Each row has a name. Each question is about the rows just above it. Places in a row count from 1.

[128 149 171 151 149 115]  Q_439
[125 160 152 125 153 108]  Q_368
[152 149 152 152 153 149]  Q_706
[108 145  96 143 144  88]  Q_986
[165 103 224 151 165 163]  Q_812
Places of [152] in row Q_706:  1 3 4
Places of [153] in row Q_706:  5
Places of [152] in row Q_368:  3
Table of tags by key:
[151] -> Q_228
[143] -> Q_175
[152] -> Q_857
[128] -> Q_766
Join Q_439 by its entry at place 4:  Q_228
Whose row is [108 145  96 143 144  88]?  Q_986
Every place of [151] in Q_812:  4
Where do [152 149 152 152 153 149] appear?  Q_706

[112 147 112 209 137 140 140 100 209  52 112 151 136 140 140] = Q_50
[180 140 152 148 137 140 126 100 140 111 136 151 136 136 140] = Q_105
[180 147 152 148 137 168 126 100 209  52 111 151 136 139 140] = Q_484
key -> tag
[113] -> Q_236
[110] -> Q_505
[112] -> Q_605
[52] -> Q_918
[51] -> Q_256
[111] -> Q_760
Look up the entry of Q_484 at place 11 in the table:  Q_760
Places of [140] in row Q_50:  6 7 14 15
Places of [140] in row Q_105:  2 6 9 15
Places of [112] in row Q_50:  1 3 11

[184 184  48 184 184 140  48 183  47] -> Q_536
[ 96  95 145 123 124 123 174  96 131] -> Q_285
[117 184 133  45 145 140 147 117 128] -> Q_674
Every place of [184] in Q_536:  1 2 4 5
At which places does Q_536 hold [47]?  9
key -> tag
[174] -> Q_896
[124] -> Q_965
[128] -> Q_770
[132] -> Q_635
[131] -> Q_25
[47] -> Q_178
[123] -> Q_65
The tag of Q_285, keyed by place 9:  Q_25

[139 163 144 107 120]  Q_294
[130 163 133 127 124]  Q_668
[179 144 115 131 136]  Q_821
[120 105 132 177 125]  Q_964
[138 180 118  63 138]  Q_190
[ 92 164 126 162 134]  Q_210
[ 36 164 122  97 125]  Q_263
[116 223 133 188 122]  Q_817
tags:
[97] -> Q_559
[127] -> Q_892
[107] -> Q_302
Look up the entry of Q_263 at place 4 in the table:  Q_559
Whose row is [120 105 132 177 125]?  Q_964

[142 154  74 156  97 153 108]  Q_943
[130 159 107 144 104 108 112]  Q_419
[168 166  34 168 113 109  95]  Q_547
Every place of [95] in Q_547:  7
Table of tags by key:
[142] -> Q_341
[129] -> Q_119
[130] -> Q_871
[157] -> Q_519
[156] -> Q_485
[143] -> Q_890
Join Q_943 by its entry at place 1:  Q_341
The row with [142 154  74 156  97 153 108] is  Q_943

[153 141 141  48 105 141 156 121 120 122 141 141 120 163 131  83 107 153
 128 137 154 170 118 138 112 167 125  97 148] -> Q_296
[158 213  72  63 167 162 163 109 146 173 117 157 148 133 119  90 131 147
 122 116 167 216 143  80 139 192  59 150 134] -> Q_116
[121 118 118 115  46 130 163  82  50  81 117 168  49 144  84  65  97 149
 113 142  72  93 107 172 127 160  93  79 108] -> Q_261
tags:
[121] -> Q_833
[112] -> Q_832
[142] -> Q_864
[120] -> Q_587
[141] -> Q_616
[49] -> Q_592
[113] -> Q_281
[148] -> Q_206
Look up the entry of Q_296 at place 13 in the table:  Q_587
[158 213  72  63 167 162 163 109 146 173 117 157 148 133 119  90 131 147
 122 116 167 216 143  80 139 192  59 150 134] is in which row?  Q_116
Where do [153 141 141  48 105 141 156 121 120 122 141 141 120 163 131  83 107 153
 128 137 154 170 118 138 112 167 125  97 148] appear?  Q_296
Places of [141] in row Q_296:  2 3 6 11 12
At which places does Q_296 hold [120]?  9 13

[145 130 145  42 124  43 151]  Q_681
[145  95  95  43 124 150 110]  Q_507
[140  60 110 140 150 140 151]  Q_883
Places of [110] in row Q_507:  7
At which places does Q_883 hold [140]?  1 4 6
At which places does Q_507 hold [95]?  2 3
At which places does Q_681 hold [42]?  4
key -> tag
[94] -> Q_886
[150] -> Q_366
[42] -> Q_398
[95] -> Q_110
[151] -> Q_114
[43] -> Q_860
The tag of Q_507, keyed by place 6:  Q_366
At which places does Q_883 hold [60]?  2

[115 151 151  93 134 122 132 122  70 123  55 122  63 112 117 117 108 126
 146 192 104 106  72  96  96  67 122 192 113  93 112 103  53 121 121 156
 164 125 117 147 126 111  75 151 154 168 163 144 153 118 150 132 192 137
  54  75  49 109 147 129 131 147]  Q_573
[157 115 151 144 113 133 116 132 113  70  55  55  62  63 112 117 117 108
 126 146 192 104  98  72  96  96  67  92  35 113  93 112 106  49 113 123
 156 164 128 117 147 126 111  55 151 158 168 163 144 155 118  49 113 135
 137  54  49  49 109 147 129 134]  Q_949
[115 151 151  93 134 116 132 122  70  71  55  62  63 112 117 117 108 126
 146 192 104 106  72 112  96  67  91  35 113  93 112 103  53 121 121 156
 164 125 117 147 126 111  75 151 154 168 163 144 153 118 150 132 141 137
  54  75  49 109 147 129  93 134]  Q_205
Every place of [122] in Q_573:  6 8 12 27
Places of [93] in row Q_205:  4 30 61
key -> tag
[137] -> Q_271
[105] -> Q_934
[134] -> Q_9
[135] -> Q_266
[136] -> Q_954
[104] -> Q_917
Join Q_573 by its entry at place 54:  Q_271
Every place of [113] in Q_949:  5 9 30 35 53
Every place of [137] in Q_949:  55
Whose row is [115 151 151  93 134 116 132 122  70  71  55  62  63 112 117 117 108 126
 146 192 104 106  72 112  96  67  91  35 113  93 112 103  53 121 121 156
 164 125 117 147 126 111  75 151 154 168 163 144 153 118 150 132 141 137
  54  75  49 109 147 129  93 134]?  Q_205

[ 38 131  52  60] : Q_5
[ 44 167 188 168] : Q_869
[227  39 155 137] : Q_847
[213 226  96 226] : Q_328
[ 88 222 221 120] : Q_17
[155  39 138  59] : Q_112
[114 189 114 168] : Q_513
[222 222  97 222] : Q_216
[140  54 213 188] : Q_977
[ 93  45  74 225] : Q_818
[215 193  79  36] : Q_919
[ 47  78 185 163] : Q_487
At which places does Q_513 hold [189]?  2
key -> tag
[97] -> Q_79
[188] -> Q_352
[222] -> Q_295
The tag of Q_216, keyed by place 3:  Q_79
Every place of [222] in Q_216:  1 2 4
Every place of [54] in Q_977:  2

[148 215  97 159 218 115 129] -> Q_755
[167 130  77 116 164  91 129] -> Q_475
[150 202 116 136 143 111 148] -> Q_951
[106 188  88 109 129 173 115] -> Q_293
[100 167 166 215 139 139 143] -> Q_245
[100 100  81 114  94 112 153] -> Q_422
[119 119 119 106 108 118 108] -> Q_589
[167 116  85 116  91  91 129] -> Q_539
[142 111 111 111 142 142 111] -> Q_669
Places of [91] in row Q_539:  5 6
Every place of [108] in Q_589:  5 7
At which places does Q_539 hold [116]?  2 4
At which places does Q_669 hold [142]?  1 5 6
Table of tags by key:
[202] -> Q_983
[188] -> Q_819
[167] -> Q_469
[88] -> Q_383
[112] -> Q_874
[130] -> Q_424
[111] -> Q_230
[215] -> Q_604
[189] -> Q_493
Join Q_293 by its entry at place 2:  Q_819
Places of [139] in row Q_245:  5 6

[129 130 128 135 130] : Q_226
[131 130 215 215 131] : Q_853
[131 141 215  81 138] : Q_644
[128 130 128 130 130] : Q_622
Every place of [130] in Q_622:  2 4 5
Table of tags by key:
[130] -> Q_639
[214] -> Q_8
[215] -> Q_940
[131] -> Q_569
[135] -> Q_209
Join Q_853 by its entry at place 4:  Q_940
Every place of [131] in Q_853:  1 5
Whose row is [131 130 215 215 131]?  Q_853
Every place of [128] in Q_226:  3

[ 81  77 153 177 173] -> Q_769
[ 85 177 105 140 164] -> Q_560
[163 117  99 108  50] -> Q_70
[129  95 165 156 155] -> Q_102
[138 138  93  93  97] -> Q_60
[122  88 163 162 159] -> Q_862
[101  74 155 175 166] -> Q_466
[106 158  98 134 137] -> Q_29
[ 73 190 111 142 165] -> Q_225
tags:
[137] -> Q_906
[93] -> Q_167
[139] -> Q_538
[117] -> Q_740
[88] -> Q_798
[138] -> Q_483
Join Q_60 by its entry at place 2:  Q_483
[138 138  93  93  97] is in which row?  Q_60
Every place of [138] in Q_60:  1 2

[153 144 109 109  96  94 201  99 138  97 150 120 149 108 147 136 112 137
 124 131 122 155 152 101 154 165 140 113 154 141  94 127 126 124 145 149
 131 142 126 141 136  82  88 149 149]  Q_509
[149 112 158 116 158 146 114 137 145 122 135 173  89 140  63 139 118 130
 147 122 134 116  70 156  99 104 122 132 128 185 136 134 133 154 118 120
 159 157 118 128 114 149 133 120 145]  Q_470
[149 105 127 109 168 134 121 136 148 128 105 182 124 146  73 136 146 125
 158 111 138  92  89 157 104 151 126 125 150 189 146 132 146 138 105 112
 142 184 105 116  88 146 121 131 133]  Q_249
[118 127 116 156 119 128 116 139 125 134 125 105 155 144 137 140 129 167
 110 128 141 136 137 125 123 136 133 141 113  91 112 155 101 103 107 144
 109 125 108 110 112 139 167 120 106]  Q_653
[125 121 102 108 156 147  86 126 114 137 174 168 104  63  76  95  99 132
 120 131 107 134  95 128 134 109 101 171 116 149 115 112 146 132 123 130
 119 105 140 128 152 134 139 130 131]  Q_745
[134 130 177 139 125 135 134 130 134 123 129 125  93 154 124 147 114 131
 123 137 135 138 109 135 113  88 127 123 114 135 138 136 112 152 140 130
 154 124 126 141 143 137 130 130 146]  Q_914
[144 130 119 111 161 130 124 134 144 113 103 173 132 141  87 132 149 123
 155 113 137  94 102 150 111 156 126 125 150 177 145 130 145 132 106 114
 134 178 108 116  91 141 119 113 130]  Q_670
key -> tag
[145] -> Q_543
[122] -> Q_827
[115] -> Q_963
[136] -> Q_756
[123] -> Q_615
[135] -> Q_900
[114] -> Q_418
The tag of Q_470, keyed by place 31:  Q_756
Whose row is [118 127 116 156 119 128 116 139 125 134 125 105 155 144 137 140 129 167
 110 128 141 136 137 125 123 136 133 141 113  91 112 155 101 103 107 144
 109 125 108 110 112 139 167 120 106]?  Q_653
Whose row is [149 105 127 109 168 134 121 136 148 128 105 182 124 146  73 136 146 125
 158 111 138  92  89 157 104 151 126 125 150 189 146 132 146 138 105 112
 142 184 105 116  88 146 121 131 133]?  Q_249
Whose row is [144 130 119 111 161 130 124 134 144 113 103 173 132 141  87 132 149 123
 155 113 137  94 102 150 111 156 126 125 150 177 145 130 145 132 106 114
 134 178 108 116  91 141 119 113 130]?  Q_670
At which places does Q_914 hold [123]?  10 19 28
Places of [130] in row Q_670:  2 6 32 45

[123  96  87 130  90  90 130 122] : Q_392
[152  92 112 158 166 158 103 116] : Q_282
[ 85 183 131 129  89 139 109 153] : Q_443
[165  96 117 116 152 129 138 120] : Q_526
[149 101  84 153  88  76 136 144] : Q_561
[135  80 186 117 116 115  93 129] : Q_660
Places of [130] in row Q_392:  4 7
key -> tag
[152] -> Q_460
[149] -> Q_651
[153] -> Q_413
[89] -> Q_902
[88] -> Q_527
[116] -> Q_262
[166] -> Q_86
Look up the entry of Q_561 at place 5 in the table:  Q_527
The row with [152  92 112 158 166 158 103 116] is  Q_282
The row with [165  96 117 116 152 129 138 120] is  Q_526
Every place of [152] in Q_282:  1

[188 176 130 116 195 169  82] : Q_164
[205  96 111 154  97  78 192] : Q_974
[170 146  99  91 152  99 195] : Q_882
[195 106 148 107  96 129 116] : Q_362
[ 98  91 151 110  69 151  71] : Q_288
Every place of [188] in Q_164:  1
tags:
[91] -> Q_57
[92] -> Q_337
[146] -> Q_799
[147] -> Q_721
Join Q_288 by its entry at place 2:  Q_57

[127 127 126 128]  Q_130
[ 35 101 155  87]  Q_184
[ 98  98 155  84]  Q_219
At which places does Q_130 hold [127]?  1 2
Table of tags by key:
[35] -> Q_23
[126] -> Q_500
[98] -> Q_177
[128] -> Q_582
[127] -> Q_796
Join Q_130 by its entry at place 1:  Q_796
At which places does Q_219 hold [98]?  1 2
The row with [127 127 126 128] is  Q_130
Whose row is [ 35 101 155  87]?  Q_184
Which row holds [ 98  98 155  84]?  Q_219

[112 120 119 148 153  97 152 129 119 109 121 122 128 137 111 114 118  96
 142 101 127 107 162 108 159 161 161 137 140 193 117 114 102 147 115 151
 138 102 131 151 144  96 130 167 113 135  89  89]  Q_761
[162 141 142 127  54 106 127 148 119 169 139 111 138 111 153 100 152  90
 155 121  83 134 104 100 172 157 154 105 136 162 148 105 125 145  80 139
  87 118 138 118 125  91 150 163 139 126  71 103]  Q_785
[133 113 111 130 127 127 135 133 127 125 133 122 126 141 131 125 127 121
 128 115 118 126 132 131 141 136 145 114 123 148 134 120 126 128 110 126
 127 121 127 134 130 121 124 136 116 124 125 128]  Q_923
[126 102 137  90 153  97  46 161 107 156  97 117 142  82 127  73 172 140
 115 127  99 159 114 158 126 135 164 163 150 108 145 125 146 109 110  94
 119  97 140  57 108 133  86  98  74 119 145 122]  Q_595
[140 128 112 126 133 110 130 130 127 111 133 130 127 114 134 146 127 112
 101 116 112 110 135 141 121 105 159 112 107 173 142 130 116 110  84 127
 104  81 141 117 127 109 143 136 128 135 103 132]  Q_159
Table of tags by key:
[134] -> Q_588
[128] -> Q_359
[148] -> Q_956
[146] -> Q_608
[135] -> Q_312
[145] -> Q_933
The tag of Q_923, keyed by place 31:  Q_588
The row with [140 128 112 126 133 110 130 130 127 111 133 130 127 114 134 146 127 112
 101 116 112 110 135 141 121 105 159 112 107 173 142 130 116 110  84 127
 104  81 141 117 127 109 143 136 128 135 103 132] is  Q_159

